Below is a small trained network, with its code and all its weights. Each question gives an input and a class and asks what happens when units are switched off, that is, made to give their printed mean instead of their output.

import numpy as np


def w(rows, s, z=0):
    codes = np.array(rows[::2]) - 128.0
    scale = np.full(codes.shape[1], s)
    scale[-1] = z or s
    return codes * scale


def f(y):
    return y / 2 * (1 + np.tanh(0.7978845608 * (y + 0.044715 * y**3)))


def log_softmax(a):
    a = a - a.max(-1, keepdims=True)
    return a - np.log(np.exp(a).sum(-1, keepdims=True))


def net(x, mask):
    res = np.array(x, float).reshape(1, 5) / 4 @ E
    y = f(res @ A[0][:, :-1].T + A[0][:, -1])
    res = res + np.where(mask, y, B[0][:, -1]) @ B[0][:, :-1]
    return log_softmax(res[-1] @ U[:, :-1].T + U[:, -1])


A, B = {}, {}
E = w([
[197,255,127,114,178,99],'x0',
[202,102,140,223,171,108],'x1',
[128,121,112,122,142,108],'x2',
[92,165,61,172,182,204],'x3',
[31,138,190,172,170,63],'x4',
],0.0083)
A[0] = w([
[251,72,119,207,130,168,91],'n0',
[166,128,61,99,100,132,72],'n1',
[78,157,195,158,150,116,58],'n2',
[170,97,86,63,126,136,67],'n3',
[33,161,42,51,182,188,91],'n4',
[143,94,76,156,155,68,158],'n5',
[164,93,78,195,160,68,139],'n6',
[144,163,110,89,80,156,92],'n7',
[200,213,118,166,149,88,94],'n8',
[75,141,174,178,148,91,65],'n9',
[102,211,147,60,119,139,115],'n10',
[88,81,123,234,81,174,167],'n11',
[105,154,80,54,54,162,161],'n12',
[193,88,131,100,131,195,85],'n13',
[101,111,183,157,214,91,253],'n14',
[171,192,130,144,132,122,102],'n15',
[123,206,107,200,188,210,89],'n16',
[211,130,198,226,167,156,110],'n17',
[107,130,84,221,176,185,101],'n18',
[180,115,126,110,98,184,56],'n19',
[119,91,112,130,123,120,29],'n20',
[175,135,94,146,64,139,127],'n21',
[140,35,121,182,97,144,88],'n22',
[170,127,87,106,106,153,63],'n23',
[86,43,113,92,141,167,74],'n24',
[213,59,182,108,122,37,107],'n25',
[86,96,97,185,58,127,73],'n26',
[143,130,255,67,79,125,100],'n27',
[126,149,156,28,70,40,68],'n28',
[145,118,224,109,69,126,104],'n29',
[113,68,101,140,99,138,89],'n30',
],0.0099,0.0069)
B[0] = w([
[44,62,222,138,122,146,201],'n0',
[47,98,161,222,213,136,151],'n1',
[2,99,158,201,219,112,156],'n2',
[76,95,156,162,128,102,149],'n3',
[189,140,158,204,35,181,195],'n4',
[127,122,148,114,90,179,163],'n5',
[146,90,162,82,84,177,184],'n6',
[80,117,130,130,109,127,152],'n7',
[25,189,54,67,124,24,203],'n8',
[65,133,188,186,176,118,168],'n9',
[73,99,104,53,76,56,174],'n10',
[107,192,102,93,90,113,206],'n11',
[62,101,219,102,131,169,205],'n12',
[74,162,168,190,180,96,158],'n13',
[37,139,147,112,164,193,254],'n14',
[80,172,86,124,110,100,166],'n15',
[150,180,127,181,81,139,199],'n16',
[116,110,152,45,10,160,206],'n17',
[159,160,127,225,76,139,187],'n18',
[41,162,127,202,187,69,145],'n19',
[101,221,118,194,126,99,117],'n20',
[50,142,180,154,195,132,158],'n21',
[63,161,49,79,95,36,170],'n22',
[60,117,157,200,203,77,145],'n23',
[71,199,67,130,103,44,158],'n24',
[164,200,87,242,93,165,199],'n25',
[71,190,83,128,144,133,148],'n26',
[140,193,119,177,117,173,177],'n27',
[159,164,139,207,68,165,183],'n28',
[136,186,116,159,121,157,160],'n29',
[104,179,47,117,141,50,147],'n30',
],0.0081,0.0092)
U = w([
[101,124,158,148,187,126,83],'0',
[134,140,121,108,115,142,247],'1',
[130,119,151,89,87,142,174],'2',
[128,167,71,93,118,77,59],'3',
[174,152,103,178,103,159,41],'4',
[172,90,124,43,157,176,162],'5',
[249,48,15,109,213,66,4],'6',
],0.017,0.012)

Each question gives the input, the list of numbers given to net, and the class t.
The units are the neurons (one row each of A and B). Each row of codes is followed by its name. A weight is (code - 128) times the scale printed after its matrix; where a second scale follows, it is the last column's (A, B and U).
mask holds one flag per neuron, in row order. A switched-off neuron (its flag False) gives its mean, the last column of its row in B, instead of its output. The means were averaged over made-up inputs and are rounded, as every weight is.
A unit's drop is (log p(t) with every unit on - log p(t) with that unit switched off) / (log p(t) with every unit on - log p(t) with every unit switched off).
The circuit of an input: a set's keep is (log p(t) with only the set's units on - log p(t) with every unit switched off) / (log p(t) with every unit on - log p(t) with every unit switched off). Starting from the 12 units with the biggest drops (on a tie, the unit counted first), units are removed one at a time, each time the one whose removal leaves the highest keep (on an exact tie, the one counted first), for as long as the keep stays at least 0.8.
circuit, biggest first: the units of the circuit, biggest drop first
most important unit: the unit with the biggest drop
k most important neurons: the k neurons with the biggest drops, biggest first
drop when u is switched off: that unit's drop, to one decimal
input [1,4,-1,-5,-6], class 0: most important unit : n0
input [-4,-3,-3,7,4], class 4: circuit, biggest first : (n4 n18)
input [5,2,2,-3,2], class 3: 4 most important neurons : (n8 n12 n0 n4)
input [3,-2,-5,6,-5], class 4: 3 most important neurons : (n4 n16 n14)
input [4,-8,5,5,7], class 2: circuit, biggest first : (n4 n10)
input [-7,7,4,1,3], class 2: circuit, biggest first : (n6 n17)
input [-3,-4,3,5,-5], class 0: circuit, biggest first : (n17 n1)
input [4,0,1,7,-3], class 4: 3 most important neurons : (n16 n4 n18)
input [0,7,5,6,-4], class 2: circuit, biggest first : (n0 n17)
input [-7,-2,-1,5,-5], class 3: circuit, biggest first : (n24 n30)
input [1,-3,5,4,-6], class 0: circuit, biggest first : (n1 n17 n23)
input [-4,-3,-1,-7,7], class 0: 4 most important neurons : (n2 n9 n4 n14)
input [3,8,4,4,2], class 2: circuit, biggest first : (n17 n6)
input [5,-1,3,-8,-7], class 4: circuit, biggest first : (n25)
input [-1,8,6,7,4], class 2: circuit, biggest first : (n17 n6)
input [-8,-6,5,-2,1], class 3: 2 most important neurons : (n24 n30)
input [4,-8,-5,-6,8], class 0: 2 most important neurons : (n2 n17)
input [-3,1,4,5,0], class 4: 2 most important neurons : (n18 n8)
input [8,5,1,0,0], class 3: 2 most important neurons : (n8 n15)
input [3,-5,7,-7,8], class 0: most important unit : n2
input [7,-8,-6,6,-6], class 2: 2 most important neurons : (n12 n4)
input [-3,6,6,-1,-6], class 0: 3 most important neurons : (n0 n13 n21)
input [-8,-4,1,-8,-6], class 3: 3 most important neurons : (n22 n24 n30)
input [-4,-5,1,7,-7], class 0: 2 most important neurons : (n12 n1)
input [-6,1,-1,7,3], class 4: 2 most important neurons : (n18 n8)
input [-4,3,0,-5,1], class 4: 2 most important neurons : (n25 n8)
input [-2,3,2,8,1], class 4: circuit, biggest first : (n18)
input [-3,8,4,-1,6], class 2: 2 most important neurons : (n17 n6)
input [-7,-1,5,-5,-8], class 0: drop when n12 is switched off : 0.1
